Below are the code and all the weights of a small trained network. Each question names an input and a class and asks about switching units off, where a switched-off unit gives its printed mean instead of its output.

import numpy as np


def w(rows, s, z=0):
    codes = np.array(rows[::2]) - 128.0
    scale = np.full(codes.shape[1], s)
    scale[-1] = z or s
    return codes * scale


def f(y):
    return np.maximum(y, 0)


def log_softmax(a):
    a = a - a.max(-1, keepdims=True)
    return a - np.log(np.exp(a).sum(-1, keepdims=True))


def net(x, mask):
    res = np.array(x, float).reshape(1, 4) / 4 @ E
    y = f(res @ A[0][:, :-1].T + A[0][:, -1])
    res = res + np.where(mask, y, B[0][:, -1]) @ B[0][:, :-1]
    return log_softmax(res[-1] @ U[:, :-1].T + U[:, -1])


A, B = {}, {}
E = w([
[249,154,107,120,136,242,152,70,51],'x0',
[203,141,209,186,154,23,2,163,70],'x1',
[74,166,136,194,154,114,75,25,154],'x2',
[123,90,189,204,79,116,232,88,196],'x3',
],0.0088)
A[0] = w([
[66,94,102,121,98,122,127,114,164,131],'neuron 0',
[72,141,56,61,105,135,108,182,148,158],'neuron 1',
[128,187,178,206,170,99,116,39,93,254],'neuron 2',
[216,126,66,27,134,205,136,119,85,139],'neuron 3',
[93,108,136,113,139,123,164,166,191,165],'neuron 4',
[92,100,148,131,180,74,71,206,91,82],'neuron 5',
[102,118,167,121,145,97,115,181,122,96],'neuron 6',
[66,167,79,100,175,150,91,150,96,124],'neuron 7',
[179,133,143,115,115,206,145,164,44,172],'neuron 8',
[137,93,164,123,116,132,160,158,131,116],'neuron 9',
[123,91,78,118,127,245,188,62,129,180],'neuron 10',
[41,180,110,109,144,131,119,93,142,212],'neuron 11',
[143,110,202,181,75,125,144,153,143,189],'neuron 12',
],0.012,0.0051)
B[0] = w([
[133,47,51,153,134,101,110,178,103,174],'neuron 0',
[21,89,4,39,129,179,122,108,122,191],'neuron 1',
[97,162,103,153,137,199,37,95,193,221],'neuron 2',
[219,133,59,195,138,3,117,199,197,251],'neuron 3',
[104,105,93,238,150,88,125,186,138,179],'neuron 4',
[184,206,79,145,68,54,249,90,159,202],'neuron 5',
[214,187,176,158,99,32,159,132,111,164],'neuron 6',
[224,167,208,71,110,153,79,29,199,186],'neuron 7',
[72,234,52,222,198,87,50,224,157,222],'neuron 8',
[192,181,171,165,65,173,112,97,145,155],'neuron 9',
[201,145,196,205,67,182,196,186,146,248],'neuron 10',
[181,75,93,125,182,190,98,133,99,191],'neuron 11',
[182,165,83,161,155,160,83,137,253,181],'neuron 12',
],0.008,0.017)
U = w([
[41,124,68,99,239,218,29,54,156,219],'0',
[124,151,84,198,161,35,110,254,166,175],'1',
[82,117,217,60,165,153,154,131,69,4],'2',
[48,54,123,140,127,219,229,157,97,58],'3',
[77,202,175,120,86,50,149,104,122,36],'4',
[189,143,158,120,98,194,137,75,194,199],'5',
[97,83,239,95,81,120,158,137,55,47],'6',
],0.0092,0.0036)

Each question gives the input, the list of numbers given to net, and the class t.
The units are the neurons (one row each of A and B). Each row of codes is followed by its name. A weight is (code - 128) times the scale printed after its matrix; where a second scale follows, it is the last column's (A, B and U).
mask holds one flag per neuron, in row order. A switched-off neuron (its flag False) gives its mean, the last column of its row in B, instead of its output. The means were averaged over made-up inputs and are rounded, as every weight is.
A unit's drop is (log p(t) with every unit on - log p(t) with that unit switched off) / (log p(t) with every unit on - log p(t) with every unit switched off).
The circuit of an input: a set's keep is (log p(t) with only the set's units on - log p(t) with every unit switched off) / (log p(t) with every unit on - log p(t) with every unit switched off). Starting from the 12 units with the biggest drops (on a tie, the unit counted first), units are removed one at a time, each time the one whose removal leaves the highest keep (on an exact tie, the one counted first), for as long as the keep stays at least 0.8.
circuit, biggest first: the units of the circuit, biggest drop first
unit that matters most: the unit with the biggest drop
k most important neurons: the k neurons with the biggest drops, biggest first
drop when u is switched off: that unit's drop, to one decimal
input [1,7,-4,6], class 5: unit that matters most => neuron 3
input [0,-8,5,8], class 3: circuit, biggest first => [neuron 3; neuron 7]
input [1,6,6,-3], class 0: circuit, biggest first => [neuron 2; neuron 3]
input [-4,2,4,-6], class 5: 3 most important neurons => [neuron 5; neuron 8; neuron 7]
input [5,2,5,5], class 0: 2 most important neurons => [neuron 2; neuron 5]
input [2,-4,3,-2], class 5: circuit, biggest first => [neuron 8; neuron 4]
input [2,-2,7,7], class 5: 3 most important neurons => [neuron 10; neuron 8; neuron 1]
input [0,4,2,-5], class 5: circuit, biggest first => [neuron 3; neuron 8]
input [-4,8,-5,-5], class 4: 3 most important neurons => [neuron 3; neuron 5; neuron 8]
input [-4,2,6,5], class 0: circuit, biggest first => [neuron 3; neuron 2]
input [3,-8,6,7], class 3: 3 most important neurons => [neuron 7; neuron 3; neuron 0]
input [-2,-3,1,0], class 3: 3 most important neurons => [neuron 3; neuron 8; neuron 2]
input [-5,4,6,-8], class 5: 2 most important neurons => [neuron 5; neuron 7]
input [0,1,2,8], class 5: circuit, biggest first => [neuron 3]
input [-8,5,5,-7], class 5: drop when neuron 5 is switched off => 0.2
input [7,-3,8,0], class 5: drop when neuron 10 is switched off => 1.9
input [-3,7,-1,-5], class 4: drop when neuron 3 is switched off => 0.2
